(in the rows, 128 means zero)
Here are made-up things, facts about them, and rows of numbers that follow some of those facts. Name the thing behind each unnamed row.

How the things are related:
troke: is directly followed by; trovo: points at; skavam: is directly part of
bavim troke bristal; bazen troke flistotol; bedi troke mimin; bekazis troke traklen; benobre troke fliplar; beplolok troke gragroson
bevu troke kledre; bibras troke nunan; brada troke plosak; bratolim troke droke; brefik troke benobre; brigrur troke grezun
briplor troke klusker; bristal troke stuno; bugra troke flakor; bunufum troke flitil; daklem troke lekler; datos troke bazen
dedra troke lirul; degi troke tagras; deve troke dibu; dibu troke mepo; diskan troke briplor; ditris troke drekor
dokir troke pupobon; doskelum troke floru; dosti troke mifi; draris troke nubri; drofar troke testas; droke troke keplum
dromis troke fitran; duzer troke stapus; fazus troke drapli; fedrepe troke dromis; feki troke rizus; fepeflo troke fazus
figesuk troke brefik; fitran troke stistefe; flafan troke deve; flagil troke skifun; flakor troke gopos; flebra troke vapegam
fletigros troke skiro; fliflak troke bratolim; flistotol troke klopla; flitil troke mita; flivak troke duklesku; floru troke zipla
fluso troke meman; flutil troke klebres; fluvis troke tonun; fodrak troke flivak; foflir troke zages; funu troke digra
fuskam troke rofen; gaplis troke briman; gazo troke bibras; gestuva troke skastum; gredes troke bugra; grezu troke fluvis
grezun troke zeplis; grigral troke bekazis; griven troke tolam; grubri troke klagal; gruklan troke meplas; grusin troke pusti
gruskas troke fletigros; gruver troke ditris; guplem troke dosti; kabe troke skeskon; kemar troke kabe; keplum troke fluso
klagal troke vipu; klakomir troke trutrufen; kledre troke nikla; kletrom troke kates; klise troke draris; klokim troke labrom
klokle troke gruver; klotre troke stoze; klusker troke podam; koplotro troke degi; labrefin troke fatik; labrom troke tefli
legrer troke planun; lekler troke gruskas; lirul troke ziposil; logres troke toflal; luzis troke bavim; megron troke flebra
meman troke feki; mepo troke tuplel; mibrem troke figesuk; mita troke kiklo; molu troke vuklok; momena troke grezu
nikla troke fedrepe; niram troke kemar; nitrak troke troklesol; nofil troke klotre; nofus troke beplolok; noklo troke nuber
nuber troke stebrol; nubri troke dreflam; nunan troke niram; pakefan troke grados; pefen troke klokle; pekam troke truplik
pezigu troke vizar; planun troke sisu; plebral troke pekam; plosak troke flafan; pluba troke trudrar; pudas troke grusin
puplal troke vosken; pupobon troke togor; pusaris troke stobil; pusti troke flutil; riklo troke pezigu; rizus troke logres
rodelas troke pluba; rofen troke sturibrim; rozur troke puplal; sala troke todrol; sebeplim troke plebral; sefak troke sono
skastum troke skelal; skelal troke trofam; skifun troke megron; skiro troke momena; skobel troke fodrak; sono troke skibror
stapor troke zevagi; stapus troke grigral; stastem troke labrefin; stebrol troke bedi; stistefe troke gredes; stobil troke tradir
stoze troke vogok; sturibrim troke drofar; tagras troke bunufum; tekla troke nofil; tepe troke brigrur; testas troke grubruk
todrol troke brule; togor troke sebeplim; tonun troke gruklan; tradir troke funu; traklen troke gaplis; trekir troke vatri
troklesol troke flagil; trudrar troke pefo; trutrufen troke kluplil; vapegam troke klakomir; vatri troke miflam; vipu troke trekir
vuklok troke griplo; zaguklur troke diskan; zalos troke doskelum; zefu troke brada; zevagi troke gestuva; zipla troke pefen
ziposil troke guplem; zustim troke nitrak; bavodi trovo drebraklen; bedi trovo togor; benobre trovo nunan; beplolok trovo flistotol
bibras trovo nofil; brefik trovo gupugo; briman trovo rozur; briplor trovo fazus; bristal trovo floru; brule trovo nubri
bugra trovo kledre; daklem trovo keplum; datos trovo vuklok; dedra trovo pluba; degi trovo plosak; deve trovo pakefan
dibu trovo klusker; dimi trovo grigral; diskan trovo momena; doskelum trovo klokim; dosti trovo niram; dragren trovo fatik
draris trovo kluplil; drebraklen trovo trekir; dreflam trovo digra; drekor trovo bibras; droke trovo kemar; duklesku trovo mibrem
duzer trovo skelal; fatik trovo fluvis; fazus trovo kleru; fepeflo trovo fodrak; figesuk trovo doskelum; flafan trovo klagal
flagil trovo pudas; flebra trovo fedrepe; fletigros trovo daklem; fliflak trovo kates; fliplar trovo miflam; flivak trovo bedi
fluvis trovo sturibrim; fodrak trovo diskan; funu trovo briplor; gaplis trovo skobel; gestuva trovo pefen; gopos trovo plebral
gragroson trovo lekler; grezu trovo funu; grigral trovo galugak; griven trovo bavim; grubri trovo ditris; gruklan trovo fluso
gruskas trovo zages; gruver trovo griven; gupugo trovo zuklor; kabe trovo figesuk; kates trovo flivak; kemar trovo dosti
keplum trovo bratolim; klebres trovo vasis; kledre trovo legrer; kleru trovo stoze; klestas trovo tradir; kletrom trovo dibu
klise trovo sefak; klokle trovo vipu; kluplil trovo flafan; klusker trovo gaplis; legrer trovo datos; lekler trovo bavodi
lirul trovo dreflam; logres trovo benobre; luzis trovo foflir; mekli trovo zalos; meplas trovo mepo; miflam trovo tagras
mimin trovo rofen; mita trovo gradrem; molu trovo griplo; momena trovo skifun; nikla trovo dokir; nitrak trovo klopla
nofil trovo vatri; nofus trovo bunufum; noklo trovo gruklan; nubri trovo brigrur; nunan trovo fletigros; pakefan trovo degi
pefen trovo brada; pezigu trovo brefik; plebral trovo molu; pluba trovo truplik; pudas trovo riklo; pusaris trovo nofus
rizus trovo zeplis; rotron trovo beplolok; sala trovo nitrak; sefak trovo kiklo; sisu trovo labrom; skelal trovo pezigu
skeskon trovo sebeplim; skifun trovo stuno; skiro trovo skeskon; skobel trovo testas; stastem trovo dimi; stoze trovo klakomir
tefli trovo bristal; tekla trovo lirul; todrol trovo flakor; togor trovo grezu; tolam trovo flagil; tonun trovo tekla
trekir trovo bekazis; truplik trovo mita; vaplik trovo fitran; vasis trovo gopos; vipu trovo koplotro; vogok trovo noklo
vuklok trovo drofar; zages trovo flutil; zefu trovo skastum; zeplis trovo skiro; zipe trovo mimin; zipla trovo mekli
bavim skavam bugra; bazen skavam riklo; bedi skavam gruver; bekazis skavam klakur; benobre skavam grezu; beplolok skavam zaguklur
bevu skavam zipe; bibras skavam zalos; brada skavam dimi; bratolim skavam sono; brefik skavam grezu; brigrur skavam planun
briman skavam klakur; briplor skavam floklople; bristal skavam bugra; brule skavam fatik; bugra skavam zipe; bunufum skavam dibu
daklem skavam gupugo; datos skavam riklo; dedra skavam skobel; degi skavam dibu; deve skavam dimi; dibu skavam dimi
digra skavam puplal; diskan skavam floklople; ditris skavam mugre; dokir skavam lekler; doskelum skavam mugre; dosti skavam skobel
drapli skavam grigral; draris skavam gruklan; drebraklen skavam flivak; dreflam skavam gruklan; drekor skavam mugre; drofar skavam mepo
droke skavam sono; dromis skavam zipe; duklesku skavam vasis; duzer skavam klakur; fatik skavam fisek; fazus skavam grigral
fedrepe skavam zipe; feki skavam sono; fepeflo skavam grigral; figesuk skavam grezu; fitran skavam zipe; flafan skavam dimi
flagil skavam labrefin; flakor skavam zipe; flebra skavam labrefin; fletigros skavam gupugo; fliflak skavam sono; fliplar skavam grezu
flistotol skavam riklo; flitil skavam dibu; flivak skavam vasis; floru skavam mugre; fluso skavam sono; flutil skavam diskan
fluvis skavam gupugo; fodrak skavam vasis; foflir skavam mekli; funu skavam puplal; fuskam skavam mepo; galugak skavam plosak
gaplis skavam klakur; gazo skavam zalos; gestuva skavam daklem; gopos skavam zipe; grados skavam gradrem; gragroson skavam zaguklur
gredes skavam zipe; grezu skavam gupugo; grezun skavam planun; grigral skavam klakur; griplo skavam stoze; griven skavam nofil
grubri skavam pefen; grubruk skavam mepo; gruklan skavam gupugo; grusin skavam diskan; gruskas skavam gupugo; gruver skavam mugre
guplem skavam skobel; kabe skavam zalos; kates skavam podam; kemar skavam zalos; keplum skavam sono; kiklo skavam dibu
klagal skavam pefen; klakomir skavam labrefin; klebres skavam diskan; kledre skavam zipe; kleru skavam klokle; klestas skavam vosken
kletrom skavam podam; klise skavam gruklan; klokim skavam vizar; klokle skavam mugre; klopla skavam riklo; klotre skavam neskom
kluplil skavam labrefin; klusker skavam floklople; koplotro skavam dibu; labrefin skavam fisek; labrom skavam vizar; legrer skavam rotron
lekler skavam gupugo; lirul skavam skobel; logres skavam sono; luzis skavam bugra; megron skavam labrefin; meman skavam sono
meplas skavam gupugo; mepo skavam dimi; mibrem skavam grezu; mifi skavam skobel; miflam skavam pefen; mimin skavam gruver
mita skavam dibu; molu skavam stoze; momena skavam gupugo; nikla skavam zipe; niram skavam zalos; nitrak skavam labrefin
nofil skavam neskom; nofus skavam zaguklur; noklo skavam gruver; nuber skavam gruver; nubri skavam gruklan; nunan skavam zalos
pakefan skavam gradrem; pefen skavam mugre; pefo skavam floru; pekam skavam lekler; pezigu skavam dragren; planun skavam rotron
plebral skavam lekler; plosak skavam dimi; pluba skavam floru; podam skavam floklople; pudas skavam diskan; puplal skavam nuve
pupobon skavam lekler; pusaris skavam puplal; pusti skavam diskan; riklo skavam dragren; rizus skavam sono; rodelas skavam floru
rofen skavam mepo; rozur skavam nuve; sala skavam fatik; sebeplim skavam lekler; sefak skavam bavodi; sisu skavam rotron
skastum skavam daklem; skelal skavam daklem; skeskon skavam zalos; skibror skavam bavodi; skifun skavam labrefin; skiro skavam gupugo
skobel skavam vasis; sono skavam bavodi; stapor skavam daklem; stapus skavam klakur; stastem skavam fisek; stebrol skavam gruver
stistefe skavam zipe; stobil skavam puplal; stoze skavam neskom; stuno skavam bugra; sturibrim skavam mepo; tagras skavam dibu
tefli skavam vizar; tekla skavam neskom; tepe skavam planun; testas skavam mepo; todrol skavam fatik; toflal skavam sono
togor skavam lekler; tolam skavam nofil; tonun skavam gupugo; tradir skavam puplal; traklen skavam klakur; trekir skavam pefen
trofam skavam daklem; troklesol skavam labrefin; trudrar skavam floru; truplik skavam lekler; trutrufen skavam labrefin; tuplel skavam dimi
vapegam skavam labrefin; vaplik skavam pezigu; vatri skavam pefen; vipu skavam pefen; vizar skavam dragren; vogok skavam neskom
vosken skavam nuve; vuklok skavam stoze; zages skavam mekli; zaguklur skavam floklople; zalos skavam mugre; zefu skavam dimi
zeplis skavam planun; zevagi skavam daklem; zipla skavam mugre; ziposil skavam skobel; zuklor skavam gredes; zustim skavam labrefin

Known rows:
floklople: [129 123 133 130 137 124 141 145 116 139 149 129  97 141 161 114 129 162
 112 134 150 113 130 137 129 143 138 122 111 140 115 153 103 125 136 123
 151 148 127 139 108 131 133 134 131]
deve: [118 151 116 104 122 147 104 132 132 143 159 107 139 129 184 134  88 142
 153  97 115 116 176 151 135 130 189 118  95 155  95 120  57 128 150 127
 144  99 136 173 102  92 139 104 121]
mekli: [159  78 139 125 146 107 144 140  99 129 157 113 103 117 118 109 144 141
 138 132 187 130 153 123 160 148 147  89  83 135 136 158  94 112 137 145
 183 132  80 150 110 107 142 152 124]
stuno: [108 105 158 123 150 109 164 156 113 147 138 116 107 131 105 123 167 111
 123 159 113 127 104 151 166  93 104  95 101  96  81 165 114 115 164 114
 163  84 210 125 121 171 124 127 144]
troklesol: [137 155 161 119 161 134 142 133 130 154 125 133  94 122 120 157 140 137
 129 122 162 155 117 146 143 137 139 132 141 131 106 143 125 116 153 142
 141 125 142 139 107 146 135 129 124]
trutrufen: [ 90 112 108 153  92 214 138 171 114 176 103 132 178 120 150 146  81 149
 138 164 172 218  86 161 117  76 127 119  97  67 173 159  61 163 126 128
 168 112  98 165  85  97 141  91 141]
vizar: [134 138 152 125 150 104 142 156 119 145 142 122  81 144 143 140 140 142
 121 118 167 108 131 141 135 138 137 121 120 132  99 147 106 109 139 131
 154 172 136 136 106 137 141 121 130]
gruklan: [120  91  73 156  80 207 148 180 114 145 125 149 165 149 214 140  94 157
 162 190 189 172  83 146 118  55 131 116  64 116 160 136  69 189 135 131
 175 135  64 155  54  89 173  76 140]
beplolok: [149 152 137 116 138 126 156 136 112 121 142 146  92 125 136 134 137 145
 113 134 151  98 111 119 154 154 148 153 144 165 128 152 122 112 129 145
 139 148 142 140 145 122 115 146 134]
pezigu: [148 154 148 127 142 104 140 114 126 140 156 131  71 160 153 105 147 162
 114 120 177 111 130 133 130 172 113 139 144 150 155 164 122 120 107 114
 139 203 110 151 114 130 113 141 129]
grados: [149 158 139 118 135 124 153 125 112 130 143 136  90 118 133 130 146 145
 113 131 165 104 114 121 156 164 137 150 137 161 132 153 117 109 123 138
 137 149 144 148 139 133 113 141 128]
brigrur: [156 145 145 121 131 120 187 128 117 126 135 136  80 131 141 117 173 120
  97 168 150 103  93 112 170 120  99 131 137 153 144 163 154 123 137 141
 138 122 144 117 130 158 111 165 119]
vosken: [133 140 144 121 157  93 137 147 113 139 146 132  85 143 140 141 143 144
 118 124 174 106 129 143 133 122 141 119 114 140  99 146 107 114 150 134
 153 167 130 138 101 144 144 126 129]
kemar: [ 97 130 139 114 128 139 117 148 135 148 162  75 128 146 111  98 124 122
 123 115 103 151 141 168 153 147 135  93  97  98  95 162  79  99 124 105
 170 101 152 150 104 121 106 109 134]
skelal: [ 94 149 129 100 136 145 105 110 154 134 160  98 126 163 178 100 132 138
 158 137 110 154 137 160 152 139 127 102  94 126 108 151 113 133 135 117
 157 115 119 174  79 139 106 104 133]
nofil: [130 153 157 112 154 127 145 159 112 127 132 111  62 120 151 113 130 155
  76 122 171 102 110 119 122 173 123 146 138 136 133 155 125 107 125 156
 136 212 116 138 129 119 130 141 142]
sebeplim: [ 82 138 164 104 160 145 160 159 144 129 123  93  87 144 157 114 160 109
 109 155 108 139  86 158 156 111  87 109 112  88  91 153 149 116 151 119
 148 127 175 131  92 164 122 104 142]
zeplis: [ 74 170 154 108 147 144 126 157 140 142 125  92 103 131 153 135 133 136
 118 117 115 118 121 160 135 144 133 121 106  93  84 146 112 105 150 124
 144 133 155 142 108 145 126 108 134]

Which thing is each row?
No name comes twice in this set of rows, the named rows included.
[129 100  85 168  71 215 149 159 112 163  97 168 188 112 182 167  85 148
 156 186 192 192  97 142 125  59 145 112  75  92 176 143  63 181 159 132
 171  78  59 148  75  92 172  98 122] => kluplil
[ 83 126 149 105 127 166 144 155 141 138 135  44 107 134 167  86 140  88
  62 147  98 143 111 151 153 122  92  78  90  75  99 153 133 114 139 122
 144  93 130 118  91 139 118 120 142] => vatri
[127  92  95 112 113 181 126 140 126 132 150 106 162 133 168  89 116 134
 165 176 139 180 136 146 175 106 139  84  71 130 146 149  77 150 110 157
 177  88  64 168  88  86 120 120 137] => truplik
[128 140 153 129 133 139 124 126 145 148 133 136 107 126 172 170 127 122
 144 120 141 136 142 151 139 125 147 111 124 133  96 124 121 122 185 120
 136  85 121 133  85 151 145 127 124] => flagil
[105 126 144 115 153 131 112 158 106 146 149 119 124 112  94 165  86 160
 164  97 134 113 158 150 139 150 197 118 104 123  70 137  60 100 145 125
 183 113 180 164 137 110 135 101 132] => duklesku
[111 127 148 113 146 133 161 149 124 132 122 102 100 131 155 126 158 100
 102 156 121 113 109 152 157  91  99  93 100  91  86 147 138 122 179 123
 155  98 160 117  97 168 131 130 132] => bekazis
[132  87 124 124 134 126 157 137 114 157 147 102 129 131 146 107 169  94
 134 150  94 136 129 146 189  72 108  68  82 131 117 161  94 128 147 112
 170  45 188 146 104 155 122 140 137] => testas
[107  95  96 147 100 179 130 170 112 160 143 114 149 144 181  99 102 151
 131 170 153 170 112 164 108  94 121  95  76 110 143 155  45 163 108 123
 155 138  97 158  91  87 136 103 161] => gredes
[170 104 160 144 128 133 180 134 122 113 144 149  61 138 183 116 160 144
  80 161 153  68 101  90 143 134  99 135 129 158 162 153 170 136 159  71
 149 142 145 126 112 154 130 183 111] => riklo
[182 147 143 121 128 111 162 104 117 124 155 135 103 122 110 121 141 115
 120 129 190 113 137 112 177 167 161 133 128 157 134 148 127 101 128 155
 171 142  86 130 127 120 120 165  96] => pluba
[ 90 118 105 125 108 162 149 155 120 172 137  87 146 146 159  76 141 105
 106 157  90 171  98 166 144  60  72  81  95  96 168 179  74 145  98 115
 154 107 189 166 107 130  89 108 153] => kiklo
[ 98 110 104 151  94 211 155 160 120 179 101 123 157 141 160 123 118 123
 108 186 137 217  57 156 118  45  72 100 103  77 178 180  80 168 117 111
 143  83 136 142  82 129 117 102 159] => klakomir
[ 66 125  92 140  76 213 121 179 112 154 115 135 189 140 159 141  56 187
 186 149 165 194  97 169 109 106 167 143  73  81 172 147  29 158 104 141
 184 157  97 193  91  68 140  41 136] => meplas
[129 160 141 112 134 109 170 126 129 152 122 124  85 139 152 120 172 103
  99 136 146 102  98 139 174  88  92 126 112 130 136 163 147 116 152 135
 139 131 173 124 101 181 124 131 116] => tagras

The same things again, as new rows of numbers:
Some rows with their names:
grados: [114 116  96 143 126 111 100 154 165 151 143 176  94 185 118 138 158 102
 102 109 122 156 129 132 142  96  71 115 134]
truplik: [141 107 109 147 146 123  36 132 185 117 135 171  63 174 104 165 181 108
 134 121 177 131 132 128 129 122 133 113 190]
kabe: [104 142 157 144 151 117  71 137 163 146 138 179  79 163 123 131 172 122
  93 115 148 103 164 123 100 105  79  76 163]
brefik: [143 125  55 151 135 120  73 170 154 150 132 189  84 206 104 119 167  70
  82 116 153 111 117 116 159 100  76 133 160]
funu: [129 122  89 172 169 142  95 147 176 196 137 171  75 181 131 125 141 114
 197 135 131 152 127 118 119 114  53 109 161]
klagal: [ 98 131 105 163 122 101 112 130 155 153 146 187  97 180  99 142 161 110
 137 120 104 175 133 130 137 108  60  96  78]
klakur: [120 122 108 147 136 112  97 150 172 138 141 184  83 187 114 131 150 107
 130 113 142 146 147 125 140 122  90  93 144]
zaguklur: [109 115 104 142 110 117 124 155 164 134 148 187  96 198 130 125 136 107
 123 122 145 159 137 131 147 115  76 102 146]
drekor: [ 71 124 128 142 149 113  63 143 180 111 140 187  58 162 119 148 197 112
 144 149 146 143 172 119 101 108  83  94 136]
vizar: [122 119 104 150 145 110 102 160 171 146 137 184  88 192 110 121 150  99
 123 105 118 150 144 123 148 106  86  98 133]
fitran: [136 137 113 155 142 121  60 112 183 147 140 181  75 167  96 156 174 115
 146 111 163 123 145 126 121 121  98  85 142]
gruver: [ 92 136 132 151 149 101  70 139 163 123 142 181  68 160 108 139 171 130
 140 130 152 128 173 120 104 148  94  72 141]
skiro: [148 116  92 146 143 130  67 147 185 142 135 172  80 178 102 132 166 104
 130  96 167 106 136 123 131 108 115  94 169]
molu: [115 123 100 125 102 134 101 141 148 101 130 189 109 163 138 118 145 103
 144 118 121 167 126 127 142 131  58 129 136]
klakomir: [117 128  94 154 156 135  55 108 213 150 143 187  45 173 121 182 183 102
 210 158 162 175 148 124 118 127  66 114 153]
kates: [116 116  85 154 142 119 105 157 167 179 145 168  85 185 139 139 141 110
 141 127 120 173 123 130 134 118  46 126 158]
dedra: [ 94 105 102 137 108 123 118 173 155 133 144 178  99 191 135 116 150 106
  99 122 140 144 131 130 132  88  75 112 152]
dokir: [137  98  98 148 109 130 101 140 171 132 144 182  94 204 122 147 144  96
 128 125 154 171 105 136 161  92 102 132 164]

Name these rows:
No name comes twice in this set of rows, the named rows included.
[134 126  99 169 163 130 101 144 178 175 137 180  77 187 121 123 134 110
 187 125 135 151 139 118 132 129  70  93 153] => stoze
[138 112  87 140 145 129  67 165 179 142 134 166  81 174 109 121 166 109
 116  95 169  95 142 121 122 105 115  98 182] => fliplar
[ 96 106  89 147 124 130 123 175 157 161 147 170  90 190 154 118 133 116
 136 140 141 160 127 128 124 110  52 123 174] => fliflak
[123 120  80 160 145 124 105 147 173 191 146 169  81 187 141 147 136 111
 163 132 121 184 118 131 135 126  36 128 157] => fazus
[103 138 143 149 111 117 133 129 163 147 149 202  99 200 133 132 134 107
 119 127 132 166 146 133 144 108  51  86 124] => zalos
[133 109  75 136 102 132 110 146 185 145 147 184  94 200 124 141 149  93
 126 111 160 154 120 135 154  93  79 119 152] => mibrem
[129 128 109 153 132 115  96 131 180 142 142 190  84 190 106 143 155 100
 141 112 140 152 142 128 146 120  86  90 130] => gradrem
[125 100  73 128 126 114  92 181 172 142 141 166  91 189 125 130 156  97
  83  97 137 141 128 132 147  99  88 126 171] => draris
[149 124  70 152 164 132  57 135 206 170 143 164  49 172 133 166 148 119
 202 136 185 148 142 124 118 179  75 111 213] => grezu
[107 139 126 169 147 107  92 135 155 141 139 186  84 168  92 121 155 128
 159 118 138 128 160 118 115 136  95  61 110] => pefen
[129 141  87 161 127 119  76 131 153 150 139 198  84 195 102 139 170  86
 112 132 156 129 124 121 147 110  67 114 133] => zuklor
[138 133 114 160 141 127  74 120 178 152 137 183  83 175  95 140 170 109
 145 106 152 120 139 124 126 102  97  82 131] => digra
[143 110  86 145 144 132  83 160 186 146 133 177  85 188 104 120 164  93
 127  95 149 117 134 121 141  88 107  99 157] => dreflam
[104 131 108 179 168 131 107 146 159 190 138 176  80 175 126 115 141 123
 198 143 113 154 139 116 108 116  45  93 129] => bedi
[105 110  98 138 128 108 100 172 158 142 142 172  94 184 125 126 157 104
  86 107 120 145 133 130 136  95  75 114 146] => tolam

